A = [[100, 132, 108, 119, 116], [109, 104, 132, 122, 124], [112, 101, 149, 117, 108], [120, 99, 155, 103, 100], [152, 113, 123, 136, 124], [131, 127, 149, 100, 140], [143, 125, 145, 157, 114], [131, 149, 111, 117, 157], [139, 102, 128, 126, 144], [106, 115, 143, 100, 130], [112, 107, 153, 138, 115]]
A[0,0] => 100
A[10,0] => 112
A[6] => [143, 125, 145, 157, 114]
A[3,4] => 100
A[7,0] => 131
A[2,4] => 108
A[0,4] => 116
A[:, 1] => [132, 104, 101, 99, 113, 127, 125, 149, 102, 115, 107]
A[:, 4] => [116, 124, 108, 100, 124, 140, 114, 157, 144, 130, 115]
A[9,3] => 100
A[4] => [152, 113, 123, 136, 124]
A[8,4] => 144
A[3] => [120, 99, 155, 103, 100]
A[8] => [139, 102, 128, 126, 144]
A[4,3] => 136
A[2] => [112, 101, 149, 117, 108]
A[10] => [112, 107, 153, 138, 115]
A[10,2] => 153
A[3,1] => 99
A[:, 3] => [119, 122, 117, 103, 136, 100, 157, 117, 126, 100, 138]
A[:, 2] => [108, 132, 149, 155, 123, 149, 145, 111, 128, 143, 153]
A[:, 0] => [100, 109, 112, 120, 152, 131, 143, 131, 139, 106, 112]
A[8,0] => 139
A[3,0] => 120
A[1,4] => 124
A[1,2] => 132

data =
[[135 141 124 137 136 125 118 127 118]
 [128 133 124 132 136 146 128 129 119]
 [118 122 116 124 130 117 125 134 135]
 [128 113 128 130 123 133 145 127 125]
 [141 108 122 130 124 118 133 126 132]
 [122 137 137 126 121 122 139 133 138]
 [117 124 116 123 130 127 103 130 122]
 [140 119 134 131 122 116 139 122 128]
 [116 138 129 121 135 147 124 132 135]
 [125 133 109 137 146 124 130 133 125]
 [122 120 130 118 124 146 124 130 134]]
data[-11][0]: 135
data[-2]: [125, 133, 109, 137, 146, 124, 130, 133, 125]
data[0]: [135, 141, 124, 137, 136, 125, 118, 127, 118]
data[-9]: [118, 122, 116, 124, 130, 117, 125, 134, 135]
data[-9][-2]: 134
data[4][-7]: 122
data[-5][7]: 130
data[4]: [141, 108, 122, 130, 124, 118, 133, 126, 132]
data[7][0]: 140
data[4][-5]: 124
data[1][-9]: 128
data[-9][4]: 130
data[0][5]: 125
data[10][5]: 146
data[0][2]: 124
data[:, 4]: [136, 136, 130, 123, 124, 121, 130, 122, 135, 146, 124]
data[-3][5]: 147
data[-4][-2]: 122
data[6][4]: 130
data[-9][6]: 125
data[-1][-7]: 130
data[1][7]: 129
data[:, 6]: [118, 128, 125, 145, 133, 139, 103, 139, 124, 130, 124]
data[-4][-6]: 131
data[-10][-7]: 124
data[2][0]: 118
data[-8][-5]: 123
data[5][3]: 126
data[7][4]: 122
data[-4][5]: 116
data[:, -9]: [135, 128, 118, 128, 141, 122, 117, 140, 116, 125, 122]
data[-9][-6]: 124
data[:, 5]: [125, 146, 117, 133, 118, 122, 127, 116, 147, 124, 146]
data[:, 3]: [137, 132, 124, 130, 130, 126, 123, 131, 121, 137, 118]

a =
[[122 132 113 151 125]
 [129 110 126 116 117]
 [127 123 122 135 130]
 [131 110 120 134 134]
 [130 130 140 141 136]
 [124 116 138 141 119]
 [138 110 140 141 139]
 [126 119 137 123 128]
 [141 130 118 114 140]
 [129 128 134 137 120]
 [132 131 121 150 116]
 [123 133 129 133 125]
 [130 119 124 126 117]]
Rows and columns are counted from 0.
(0, 0): 122
(12, 0): 130
(2, 2): 122
(6, 1): 110
(10, 1): 131
(6, 0): 138
(7, 2): 137
(12, 2): 124
(7, 1): 119
(1, 1): 110
(4, 2): 140
(9, 0): 129
(5, 4): 119
(9, 1): 128
(6, 2): 140
(7, 0): 126
(10, 3): 150
(2, 3): 135
(1, 4): 117
(8, 3): 114
(4, 3): 141
(0, 2): 113
(5, 2): 138
(5, 3): 141
(2, 0): 127
(7, 4): 128
(4, 0): 130

M = [148 129 134 113 135 134 127 126  98 131 130 105 130 119]
M[0]	148
M[1]	129
M[11]	105
M[13]	119

W =
[[121 138 121 138 120 130 133 129 123 135]
 [116 143 121 127 131 130 126 130 119 135]
 [143 143 124 107 146 121 121 130  99 130]
 [127 137 124 124 131 129 126 130 119 132]
 [122 137 121 136 121 130 132 129 123 135]
 [121 138 121 129 129 130 127 130 123 135]
 [120 150 121 114 142 128 120 132 109 135]]
W[0][-10] -> 121
W[:, 6] -> [133, 126, 121, 126, 132, 127, 120]
W[-2] -> [121, 138, 121, 129, 129, 130, 127, 130, 123, 135]
W[-1][9] -> 135
W[:, 1] -> [138, 143, 143, 137, 137, 138, 150]
W[-1][3] -> 114
W[-6] -> [116, 143, 121, 127, 131, 130, 126, 130, 119, 135]
W[-2][-3] -> 130
W[3][1] -> 137
W[0][7] -> 129
W[-2][6] -> 127
W[0][8] -> 123
W[-1][-3] -> 132
W[1][-2] -> 119
W[-6][5] -> 130
W[-6][4] -> 131
W[:, -10] -> [121, 116, 143, 127, 122, 121, 120]
W[-5][9] -> 130
W[1][-3] -> 130
W[-5] -> [143, 143, 124, 107, 146, 121, 121, 130, 99, 130]
W[1][-1] -> 135
W[-1][4] -> 142
W[2][0] -> 143
W[0][-8] -> 121
W[0][9] -> 135
